Below is a small trained network, with its code and all its weights. Each question gives an input and a target symbol and asks what happens when units are switched off, that is, made to give their printed mean instead of their output.

import numpy as np


def w(rows, s, z=0):
    codes = np.array(rows[::2]) - 128.0
    scale = np.full(codes.shape[1], s)
    scale[-1] = z or s
    return codes * scale


def f(y):
    return np.maximum(y, 0)


def softmax(a):
    e = np.exp(a - a.max(-1, keepdims=True))
    return e / e.sum(-1, keepdims=True)


def log_softmax(a):
    a = a - a.max(-1, keepdims=True)
    return a - np.log(np.exp(a).sum(-1, keepdims=True))


def net(x, mask):
    ids = ['αβεθλμξφ'.index(c) for c in x.split()]
    T = len(ids)
    res = E[ids] + P[:T]
    q, k, v = (res @ M[0].T for M in (Q, K, V))
    z = softmax(np.where(np.tri(T) > 0, q @ k.T / 4**0.5, -1e9)) @ v
    res = res + np.where(mask[0], z, O[0][:, -1]) @ O[0][:, :-1]
    y = f(res @ A[0][:, :-1].T + A[0][:, -1])
    res = res + np.where(mask[1:25], y, B[0][:, -1]) @ B[0][:, :-1]
    return log_softmax(res[-1] @ U[:, :-1].T + U[:, -1])


Q, K, V, O, A, B = {}, {}, {}, {}, {}, {}
E = w([
[107,178,146,255,82,190,120,131],'α',
[176,60,60,117,33,130,144,206],'β',
[100,126,110,60,57,166,238,67],'ε',
[161,132,100,192,212,61,139,149],'θ',
[127,106,83,196,167,133,176,136],'λ',
[183,165,233,97,148,84,64,181],'μ',
[95,169,184,115,150,141,124,59],'ξ',
[109,155,124,195,238,96,191,87],'φ',
],0.009)
P = w([
[74,80,89,136,146,183,83,100],'0',
[168,88,204,187,67,31,142,97],'1',
[241,198,73,128,140,189,138,123],'2',
[94,114,129,115,168,127,180,212],'3',
[179,81,197,157,50,26,187,96],'4',
[254,196,67,99,132,184,159,142],'5',
[92,167,129,106,150,102,140,187],'6',
],0.01)
Q[0] = w([
[95,135,116,84,152,159,59,122],'H0',
[146,189,73,101,144,165,155,83],'H0',
[122,118,84,125,162,169,121,176],'H0',
[7,92,145,159,150,104,124,119],'H0',
],0.015)
K[0] = w([
[62,102,217,139,116,63,116,163],'H0',
[85,125,115,99,93,111,251,147],'H0',
[131,44,118,183,87,64,117,105],'H0',
[81,170,159,236,171,136,92,100],'H0',
],0.012)
V[0] = w([
[110,173,147,238,162,142,150,111],'H0',
[111,184,199,62,104,155,89,120],'H0',
[73,159,169,71,181,133,197,2],'H0',
[100,130,105,146,28,208,199,120],'H0',
],0.0094)
O[0] = w([
[157,112,117,7,108,128,164,245,112],'H0',
[124,59,200,244,106,167,186,175,61],'H0',
[147,146,208,85,116,172,255,116,2],'H0',
[181,45,202,86,239,151,32,100,181],'H0',
],0.0073,0.0066)
A[0] = w([
[110,54,207,110,144,147,169,148,116],'N0',
[211,169,151,159,62,118,129,151,19],'N1',
[137,205,108,97,186,98,132,128,82],'N2',
[143,153,93,93,171,108,122,128,69],'N3',
[136,160,79,110,125,108,121,94,91],'N4',
[158,143,174,144,157,172,131,52,222],'N5',
[162,152,155,128,136,207,133,103,3],'N6',
[127,94,145,193,89,72,89,28,13],'N7',
[116,108,137,163,81,66,107,124,68],'N8',
[155,122,136,170,165,119,128,105,196],'N9',
[152,120,159,74,56,94,138,146,126],'N10',
[160,132,60,143,131,148,207,163,70],'N11',
[121,135,73,122,93,206,132,111,145],'N12',
[160,168,148,124,117,60,204,119,178],'N13',
[138,76,192,180,130,123,170,118,18],'N14',
[57,133,98,183,93,124,165,105,211],'N15',
[148,147,71,102,147,96,138,101,60],'N16',
[1,134,114,138,145,161,119,83,157],'N17',
[157,120,177,138,159,50,96,126,113],'N18',
[167,102,118,144,93,70,90,51,99],'N19',
[67,188,100,110,108,101,159,188,194],'N20',
[199,156,165,130,109,147,171,124,86],'N21',
[75,114,161,78,101,113,208,97,131],'N22',
[80,167,142,146,83,48,188,169,14],'N23',
],0.009,0.0033)
B[0] = w([
[138,124,132,180,150,147,2,128,157],'N0',
[147,176,71,213,140,119,172,191,160],'N1',
[101,73,197,134,119,148,148,151,188],'N2',
[86,129,151,144,97,155,116,110,192],'N3',
[110,137,141,170,111,150,89,105,187],'N4',
[177,186,65,98,116,72,104,77,182],'N5',
[89,117,122,65,148,163,189,113,142],'N6',
[216,72,133,143,151,103,209,172,215],'N7',
[136,167,83,120,150,153,134,85,183],'N8',
[107,101,149,75,156,136,154,150,205],'N9',
[49,96,168,84,150,173,140,137,173],'N10',
[118,74,212,166,108,169,112,82,161],'N11',
[24,93,178,128,124,191,221,180,160],'N12',
[114,172,137,158,46,103,78,105,189],'N13',
[106,123,182,187,69,188,125,86,148],'N14',
[73,93,162,84,173,183,161,111,166],'N15',
[143,145,137,180,83,118,90,105,187],'N16',
[85,48,214,101,164,133,153,215,153],'N17',
[95,130,127,108,137,184,189,107,222],'N18',
[95,162,113,81,109,163,153,57,254],'N19',
[192,87,131,116,204,120,80,139,203],'N20',
[201,100,141,141,99,68,196,118,156],'N21',
[159,131,75,182,167,86,83,219,160],'N22',
[126,175,45,164,223,190,86,115,173],'N23',
],0.0089,0.0068)
U = w([
[43,37,227,79,189,195,151,160,171],'α',
[200,123,88,80,157,96,212,103,92],'β',
[155,85,225,143,74,120,125,77,2],'ε',
[108,244,23,135,142,142,35,88,151],'θ',
[50,174,163,75,21,106,186,104,215],'λ',
[103,156,102,166,122,211,214,137,18],'μ',
[138,128,169,202,56,106,100,122,38],'ξ',
[213,126,71,160,159,2,102,220,231],'φ',
],0.0083,0.0041)

Each question gives the input, a string of symbols that net reads in full, and the target symbol t.
The units are the heads (4 rows each of Q, K, V and O) and the neurons (one row each of A and B). Each row of codes is followed by its name. A weight is (code - 128) times the scale printed after its matrix; where a second scale follows, it is the last column's (O, A, B and U).
mask holds one flag per unit, heads first, then neurons. A switched-off unit (its flag False) gives its mean, the last column of its rows in O or B, instead of its output. The means were averaged over made-up inputs and are rounded, as every weight is.
A unit's drop is (log p(t) with every unit on - log p(t) with that unit switched off) / (log p(t) with every unit on - log p(t) with every unit switched off).
The circuit of an input: a set's keep is (log p(t) with only the set's units on - log p(t) with every unit switched off) / (log p(t) with every unit on - log p(t) with every unit switched off). Starting from the 12 units with the biggest drops (on a tie, the unit counted first), units are removed one at a time, each time the one whose removal leaves the highest keep (on an exact tie, the one counted first), for as long as the keep stays at least 0.8.
circuit, biggest first: the units of the circuit, biggest drop first
unit that matters most: the unit with the biggest drop
top k neurons: the k neurons with the biggest drops, biggest first
input μ φ ε β β, target ε: top 3 neurons => N14, N0, N21
input α φ λ, target α: circuit, biggest first => H0, N2, N11
input ε α λ θ μ θ, target β: circuit, biggest first => H0, N21
input α α ε θ ξ, target ε: top 3 neurons => N14, N0, N5
input θ λ μ β β α λ, target φ: circuit, biggest first => N19, N18
input β θ β α ε, target β: unit that matters most => N7
input λ μ ε, target β: circuit, biggest first => H0, N5
input β α φ β β, target φ: circuit, biggest first => H0, N22, N1
input θ θ μ ε θ β α, target α: top 3 neurons => N15, N17, N5
input β λ λ ε μ θ, target β: circuit, biggest first => H0, N5, N21
input β θ α θ λ, target α: circuit, biggest first => H0, N10
input μ β μ α θ, target μ: circuit, biggest first => H0, N23, N15
input λ θ λ θ μ α μ, target φ: circuit, biggest first => H0, N20
input λ α α ξ ε, target α: circuit, biggest first => H0
input β μ λ β, target φ: top 2 neurons => N19, N18
input α μ β μ, target φ: circuit, biggest first => N19, N15
input μ ξ ξ, target λ: circuit, biggest first => H0, N13
input λ θ β α θ μ λ, target φ: top 2 neurons => N20, N19
input μ θ θ, target ξ: top 2 neurons => N11, N2
input λ β ξ β θ, target ξ: top 3 neurons => N14, N13, N0
input φ φ α, target μ: circuit, biggest first => H0
input λ θ μ μ ε λ ε, target φ: top 2 neurons => N22, N19
input φ β λ λ μ, target λ: top 2 neurons => N13, N20
input ε θ ε β β, target ε: top 4 neurons => N14, N0, N21, N5
input β α λ λ ε ξ, target β: top 2 neurons => N5, N21
input β μ β ε ε μ, target β: top 3 neurons => N5, N21, N6
input ε ξ μ ε, target φ: unit that matters most => N22
input μ φ λ β φ, target λ: top 2 neurons => N13, N20
